Here is a tiny trained network, its code and every weight. The questions are about switching its units off for an input and a class, where a switched-off unit gives its printed mean instead of its output.

import numpy as np


def w(rows, s, z=0):
    codes = np.array(rows[::2]) - 128.0
    scale = np.full(codes.shape[1], s)
    scale[-1] = z or s
    return codes * scale


def f(y):
    return np.maximum(y, 0)


def log_softmax(a):
    a = a - a.max(-1, keepdims=True)
    return a - np.log(np.exp(a).sum(-1, keepdims=True))


def net(x, mask):
    res = np.array(x, float).reshape(1, 8) / 4 @ E
    y = f(res @ A[0][:, :-1].T + A[0][:, -1])
    res = res + np.where(mask, y, B[0][:, -1]) @ B[0][:, :-1]
    return log_softmax(res[-1] @ U[:, :-1].T + U[:, -1])


A, B = {}, {}
E = w([
[128,127,125,126,128,126],'x0',
[182,48,168,49,95,181],'x1',
[129,131,127,126,129,133],'x2',
[158,143,81,176,2,169],'x3',
[127,139,124,118,129,138],'x4',
[124,131,125,121,127,130],'x5',
[127,124,130,131,127,125],'x6',
[41,65,112,175,152,220],'x7',
],0.016)
A[0] = w([
[81,191,103,167,138,101,254],'n1',
[117,148,123,125,148,99,179],'n2',
[170,102,161,62,154,133,182],'n3',
[190,152,142,81,106,132,132],'n4',
[62,87,127,165,148,191,179],'n5',
[108,121,159,102,185,109,225],'n6',
[164,140,129,112,114,75,223],'n7',
[88,94,92,156,116,165,109],'n8',
[136,141,125,115,154,93,244],'n9',
[164,62,152,75,108,154,145],'n10',
[124,158,121,120,110,99,123],'n11',
[99,80,141,97,126,164,102],'n12',
[142,134,71,163,7,148,154],'n13',
[106,126,122,146,163,115,128],'n14',
],0.017,0.0085)
B[0] = w([
[126,236,140,237,223,104,232],'n1',
[129,201,129,96,182,90,173],'n2',
[57,57,164,55,57,66,208],'n3',
[153,117,126,114,1,84,195],'n4',
[53,76,67,169,247,200,233],'n5',
[66,84,65,42,212,36,221],'n6',
[197,221,152,100,111,51,202],'n7',
[53,130,202,160,159,242,186],'n8',
[110,216,203,73,169,36,190],'n9',
[148,19,143,38,41,170,207],'n10',
[203,184,118,145,126,93,160],'n11',
[98,6,65,102,116,206,176],'n12',
[234,165,114,241,32,200,253],'n13',
[149,125,140,112,232,138,172],'n14',
],0.0077,0.026)
U = w([
[119,198,167,86,169,76,193],'0',
[169,202,132,202,89,96,134],'1',
[59,127,102,147,218,131,157],'2',
[91,158,123,231,138,199,158],'3',
[80,96,186,56,76,69,171],'4',
[185,115,134,113,15,132,113],'5',
[59,44,100,75,142,162,77],'6',
[127,71,128,136,77,251,4],'7',
],0.011,0.002)

Each question gives the input, the list of numbers given to net, and the class t.
The units are the neurons (one row each of A and B). Each row of codes is followed by its name. A weight is (code - 128) times the scale printed after its matrix; where a second scale follows, it is the last column's (A, B and U).
mask holds one flag per neuron, in row order. A switched-off neuron (its flag False) gives its mean, the last column of its row in B, instead of its output. The means were averaged over made-up inputs and are rounded, as every weight is.
A unit's drop is (log p(t) with every unit on - log p(t) with that unit switched off) / (log p(t) with every unit on - log p(t) with every unit switched off).
The circuit of an input: a set's keep is (log p(t) with only the set's units on - log p(t) with every unit switched off) / (log p(t) with every unit on - log p(t) with every unit switched off). Starting from the 12 units with the biggest drops (on a tie, the unit counted first), units are removed one at a time, each time the one whose removal leaves the highest keep (on an exact tie, the one counted first), for as long as the keep stays at least 0.8.
units of the circuit, in order: the units of the circuit, biggest drop first
unit that matters most: the unit with the biggest drop
k most important neurons: the k neurons with the biggest drops, biggest first
drop when u is switched off: that unit's drop, to one decimal
input [1,2,-6,4,7,-5,5,1], class 7: 2 most important neurons => (n7 n1)
input [-3,-8,-5,-5,-2,-7,2,-1], class 0: unit that matters most => n5
input [0,2,4,2,-5,-4,-6,0], class 5: 2 most important neurons => (n5 n8)
input [-1,1,-3,3,2,-2,-4,-5], class 5: 2 most important neurons => (n1 n4)
input [2,1,-7,3,3,-8,-4,7], class 7: 3 most important neurons => (n1 n12 n9)
input [4,2,-3,-8,6,-2,-4,0], class 4: 3 most important neurons => (n5 n3 n9)
input [-2,1,-5,-5,-8,5,3,5], class 6: 2 most important neurons => (n1 n12)
input [-7,6,7,0,8,-5,0,-3], class 4: 2 most important neurons => (n13 n3)
input [-5,5,-1,1,0,-6,3,0], class 5: 3 most important neurons => (n5 n6 n8)
input [-7,8,-3,0,2,-2,3,-1], class 4: 2 most important neurons => (n13 n3)
input [7,-5,7,-5,1,1,1,0], class 0: 3 most important neurons => (n5 n9 n12)
input [7,1,8,-7,-8,-7,0,-4], class 4: 2 most important neurons => (n3 n1)
input [4,4,-4,-1,2,4,-2,-4], class 4: drop when n13 is switched off => 0.7
input [4,-2,7,-5,1,-2,5,0], class 0: units of the circuit, in order => (n5)
input [5,4,6,-1,-6,8,-3,-2], class 4: drop when n13 is switched off => 1.0
input [-5,2,5,1,7,-5,5,-7], class 5: drop when n6 is switched off => 0.3
